Here is a tiny trained network, its code and every weight. The questions are about switching its units off for an input and a target symbol, where a switched-off unit gives its printed mean instead of its output.

import numpy as np


def w(rows, s, z=0):
    codes = np.array(rows[::2]) - 128.0
    scale = np.full(codes.shape[1], s)
    scale[-1] = z or s
    return codes * scale


def norm(h):
    return h / np.sqrt((h * h).mean(-1, keepdims=True) + 1e-5)


def f(y):
    return y / 2 * (1 + np.tanh(0.7978845608 * (y + 0.044715 * y**3)))


def softmax(a):
    e = np.exp(a - a.max(-1, keepdims=True))
    return e / e.sum(-1, keepdims=True)


def log_softmax(a):
    a = a - a.max(-1, keepdims=True)
    return a - np.log(np.exp(a).sum(-1, keepdims=True))


def net(x, mask):
    ids = ['ΞΣΨαβδεζηθλπφ'.index(c) for c in x.split()]
    T = len(ids)
    res = E[ids] + P[:T]
    u = 0
    for l in range(2):
        r = norm(res)
        for j in range(2):
            rows = slice(2 * j, 2 * j + 2)
            q, k, v = (r @ M[l][rows].T for M in (Q, K, V))
            z = softmax(np.where(np.tri(T) > 0, q @ k.T / 2**0.5, -1e9)) @ v
            o = O[l][rows]
            res = res + np.where(mask[u + j], z, o[:, -1]) @ o[:, :-1]
        u += 2
        y = f(norm(res) @ A[l][:, :-1].T + A[l][:, -1])
        res = res + np.where(mask[u : u + 12], y, B[l][:, -1]) @ B[l][:, :-1]
        u += 12
    return log_softmax(norm(res)[-1] @ U[:, :-1].T + U[:, -1])


Q, K, V, O, A, B = {}, {}, {}, {}, {}, {}
E = w([
[121,123,118,84,154,253,169,94,171,108],'Ξ',
[109,117,62,190,137,138,44,186,184,108],'Σ',
[175,152,92,37,115,107,84,146,91,125],'Ψ',
[110,155,111,114,240,164,153,178,161,102],'α',
[129,102,213,5,200,161,153,141,163,149],'β',
[131,87,152,109,43,174,76,116,103,121],'δ',
[116,180,69,114,69,125,85,104,165,163],'ε',
[51,50,106,83,137,80,145,110,202,56],'ζ',
[137,154,150,53,147,79,150,82,116,160],'η',
[72,181,121,151,165,134,101,88,104,114],'θ',
[107,162,100,155,145,98,169,180,63,118],'λ',
[178,154,156,188,146,170,104,52,94,91],'π',
[200,99,91,165,137,135,137,125,164,212],'φ',
],0.024)
P = w([
[135,222,142,101,9,179,141,159,136,31],'0',
[123,163,151,92,69,168,110,166,163,74],'1',
[119,144,143,89,101,160,106,170,157,92],'2',
[119,125,133,85,123,153,99,166,148,109],'3',
[120,106,125,94,148,150,93,162,143,121],'4',
[122,93,118,88,173,148,98,145,127,135],'5',
[132,73,107,94,196,139,102,133,109,147],'6',
[136,68,81,95,217,130,100,123,98,150],'7',
[135,60,71,97,237,135,108,107,92,160],'8',
],0.011)
Q[0] = w([
[155,89,20,9,185,164,36,82,189,80],'L0H0',
[119,188,211,81,116,156,47,154,137,54],'L0H0',
[139,103,138,20,91,132,88,160,174,152],'L0H1',
[87,150,165,218,36,39,255,159,104,163],'L0H1',
],0.0075)
K[0] = w([
[119,81,91,158,214,120,146,66,2,208],'L0H0',
[131,211,193,139,148,123,86,152,99,228],'L0H0',
[120,99,85,146,188,154,116,111,38,183],'L0H1',
[142,245,202,99,78,156,107,192,212,132],'L0H1',
],0.0089)
V[0] = w([
[156,109,117,144,102,254,94,251,129,126],'L0H0',
[230,116,93,106,172,103,212,191,122,157],'L0H0',
[205,73,179,200,146,83,115,64,129,41],'L0H1',
[138,211,219,224,168,187,140,172,58,232],'L0H1',
],0.0057)
O[0] = w([
[144,144,5,115,109,161,151,150,102,152,145],'L0H0',
[144,145,172,154,129,113,146,214,189,118,10],'L0H0',
[132,105,119,70,136,121,82,129,207,99,167],'L0H1',
[146,174,119,128,145,76,142,52,160,36,7],'L0H1',
],0.011,0.0012)
A[0] = w([
[95,136,151,55,106,91,194,49,103,176,28],'L0N0',
[201,111,144,66,30,157,140,151,123,107,19],'L0N1',
[208,228,143,239,102,130,148,130,100,126,22],'L0N2',
[6,169,176,152,148,168,122,69,71,143,19],'L0N3',
[167,157,170,19,149,164,149,126,95,167,60],'L0N4',
[126,171,110,92,113,60,83,143,84,2,111],'L0N5',
[130,90,153,170,159,96,113,160,42,185,17],'L0N6',
[81,175,104,163,191,96,190,105,230,107,124],'L0N7',
[72,128,76,252,125,166,101,132,82,107,124],'L0N8',
[81,24,85,73,98,80,160,199,122,169,52],'L0N9',
[74,180,73,141,89,22,44,164,181,193,22],'L0N10',
[142,96,105,111,139,162,52,95,132,199,2],'L0N11',
],0.0081,0.0044)
B[0] = w([
[118,111,134,120,80,133,18,129,96,81,166],'L0N0',
[110,72,76,115,181,110,60,124,57,144,167],'L0N1',
[100,159,11,178,124,150,83,17,163,141,144],'L0N2',
[203,120,61,14,115,71,132,41,75,107,168],'L0N3',
[174,121,147,115,166,161,81,235,108,114,255],'L0N4',
[136,95,72,108,187,55,99,156,35,215,216],'L0N5',
[199,146,177,60,182,95,116,171,184,91,135],'L0N6',
[105,146,80,75,208,87,172,144,61,123,169],'L0N7',
[164,193,129,147,171,68,66,137,119,35,211],'L0N8',
[76,73,147,184,192,216,155,58,70,212,184],'L0N9',
[76,196,178,115,186,151,94,104,121,154,181],'L0N10',
[117,169,148,101,86,91,66,128,255,154,181],'L0N11',
],0.0075,0.0038)
Q[1] = w([
[113,110,121,247,49,137,199,72,138,56],'L1H0',
[114,158,145,165,191,173,73,21,109,146],'L1H0',
[88,112,123,58,141,84,114,205,130,169],'L1H1',
[127,132,147,98,217,159,67,114,101,139],'L1H1',
],0.011)
K[1] = w([
[244,175,50,55,86,134,108,175,130,80],'L1H0',
[112,50,59,43,164,78,100,89,205,83],'L1H0',
[189,176,182,194,146,164,157,132,79,170],'L1H1',
[201,71,120,119,254,92,83,86,162,166],'L1H1',
],0.0091)
V[1] = w([
[108,28,126,219,127,131,127,157,108,18],'L1H0',
[222,147,119,163,132,119,64,154,97,112],'L1H0',
[121,58,94,76,96,86,137,122,190,185],'L1H1',
[254,153,173,175,81,191,127,105,120,142],'L1H1',
],0.0088)
O[1] = w([
[99,32,157,187,161,159,149,163,111,81,37],'L1H0',
[174,115,160,184,204,67,31,111,105,138,217],'L1H0',
[113,67,84,66,66,81,106,186,197,170,3],'L1H1',
[191,113,133,203,99,140,159,12,193,108,237],'L1H1',
],0.011,0.0034)
A[1] = w([
[143,105,71,110,130,220,177,98,186,36,3],'L1N0',
[116,72,92,132,38,100,238,193,201,132,76],'L1N1',
[170,179,134,96,165,42,142,123,114,105,157],'L1N2',
[91,104,167,101,71,122,90,132,73,40,160],'L1N3',
[134,107,209,144,101,146,167,113,159,69,201],'L1N4',
[49,101,166,170,110,95,191,123,171,98,146],'L1N5',
[174,114,77,173,90,72,133,86,81,150,151],'L1N6',
[181,104,156,165,111,138,87,137,140,253,82],'L1N7',
[184,121,178,172,116,88,66,126,95,129,67],'L1N8',
[125,157,133,213,131,34,167,125,64,133,60],'L1N9',
[64,148,95,76,140,128,132,178,66,89,113],'L1N10',
[110,101,129,98,157,170,65,95,81,109,132],'L1N11',
],0.012,0.0066)
B[1] = w([
[219,119,114,93,40,97,180,139,34,114,164],'L1N0',
[147,117,137,129,247,73,76,158,75,198,161],'L1N1',
[104,142,164,170,116,174,176,159,123,171,240],'L1N2',
[88,163,108,140,149,99,148,125,218,116,172],'L1N3',
[156,115,104,66,147,151,120,141,133,115,167],'L1N4',
[217,222,161,128,93,133,98,177,133,103,140],'L1N5',
[106,79,182,88,166,138,161,156,183,161,201],'L1N6',
[146,126,112,90,142,68,156,127,173,120,181],'L1N7',
[112,79,94,158,82,104,150,126,98,119,209],'L1N8',
[126,16,163,34,74,170,80,154,130,139,140],'L1N9',
[148,102,106,174,169,127,164,94,150,131,171],'L1N10',
[133,115,120,84,108,101,142,166,144,101,254],'L1N11',
],0.014,0.0089)
U = w([
[190,147,79,101,50,161,183,142,127,39,170],'Ξ',
[98,147,86,184,145,110,44,195,141,42,181],'Σ',
[209,118,70,105,165,33,56,180,63,185,3],'Ψ',
[90,185,79,190,188,141,254,162,162,49,117],'α',
[136,167,195,65,172,223,91,218,229,67,18],'β',
[20,56,53,90,85,117,147,128,220,40,167],'δ',
[86,193,116,125,90,185,89,104,139,189,254],'ε',
[103,112,118,143,107,143,125,138,137,121,49],'ζ',
[107,154,211,174,83,50,172,176,139,107,210],'η',
[34,135,110,61,187,56,148,66,87,107,39],'θ',
[21,42,135,173,89,222,144,147,110,204,210],'λ',
[163,76,147,157,153,151,85,31,136,110,219],'π',
[171,93,90,187,120,117,193,116,244,197,87],'φ',
],0.0074,0.0043)

Each question gives the input, a string of symbols that net reads in full, and the target symbol t.
The units are the heads (2 rows each of Q, K, V and O) and the neurons (one row each of A and B). Each row of codes is followed by its name. A weight is (code - 128) times the scale printed after its matrix; where a second scale follows, it is the last column's (O, A, B and U).
mask holds one flag per unit, layer by layer, with each layer's heads first. A switched-off unit (its flag False) gives its mean, the last column of its rows in O or B, instead of its output. The means were averaged over made-up inputs and are rounded, as every weight is.
A unit's drop is (log p(t) with every unit on - log p(t) with that unit switched off) / (log p(t) with every unit on - log p(t) with every unit switched off).
top k neurons: the k neurons with the biggest drops, biggest first
top k neurons in layer l: the k neurons of layer l with the biggest drops, biggest first
heads that matter: for each layer, one digit per head in row order, 1 if its drop is at least 0.15 and else 0, layers parted by /
input η α β β π φ α π, target φ: heads that matter -> 01 / 01
input φ π ζ α π θ β, target Ξ: heads that matter -> 01 / 10
input β β π φ θ Ξ ζ θ ε, target δ: top 2 neurons -> L0N0; L0N10
input δ Ξ π π ζ Ψ β λ Ψ, target α: top neuron in layer 0 -> L0N6
input φ Ξ ε δ Ψ ε ζ η ε, target β: heads that matter -> 10 / 10
input ε Ξ Ξ ζ λ π, target Ξ: heads that matter -> 01 / 10
input ε α η ε Ψ π π δ η, target ε: top 3 neurons -> L0N10; L0N4; L1N2
input α π π Ψ λ π, target Ψ: top 2 neurons -> L0N5; L1N3
input Ξ Σ ε α λ Ξ π ε π, target ε: heads that matter -> 01 / 10
input Σ π α Ψ Ψ ε φ π, target α: heads that matter -> 11 / 11
input ζ θ ε, target δ: heads that matter -> 10 / 11
input π Ξ π π θ π, target θ: heads that matter -> 10 / 01
input ε Ξ φ ε ε π η, target η: top 2 neurons in layer 1 -> L1N2; L1N8
input φ Ψ λ α π φ ζ ε π, target Ξ: top 3 neurons -> L0N6; L1N0; L0N8
input ζ π Ψ, target Ξ: heads that matter -> 01 / 11
input Σ α ε ε Σ Σ ε Σ η, target η: heads that matter -> 10 / 00
input λ ζ π η π ε η, target Ξ: top 2 neurons -> L1N0; L0N0
input π η Ψ π, target η: heads that matter -> 11 / 11
input η α π β λ ε η β π, target β: heads that matter -> 01 / 11
input β δ φ ζ, target Ψ: heads that matter -> 00 / 00
input Σ η π δ Σ Σ ζ Ψ Ψ, target λ: heads that matter -> 01 / 10
input ζ η Ψ, target β: heads that matter -> 11 / 10
input π δ Ψ λ Ξ β β π ζ, target Ξ: top neuron -> L1N0
input π Σ ζ λ η, target α: top 2 neurons in layer 1 -> L1N10; L1N3
input ε Ψ α β λ, target λ: top neuron in layer 0 -> L0N4
input π ζ η, target Ξ: top 3 neurons in layer 0 -> L0N9; L0N0; L0N5
input π π δ β Ψ ζ θ η, target δ: top 2 neurons -> L0N0; L1N3
input Ξ ζ Σ η λ ε φ δ, target Ψ: top 2 neurons in layer 0 -> L0N9; L0N1
input φ δ Ξ ε π α ε η π, target α: top 4 neurons -> L0N10; L1N10; L1N2; L1N6
input β Ψ ε δ λ π η π, target η: top 2 neurons -> L1N2; L1N11
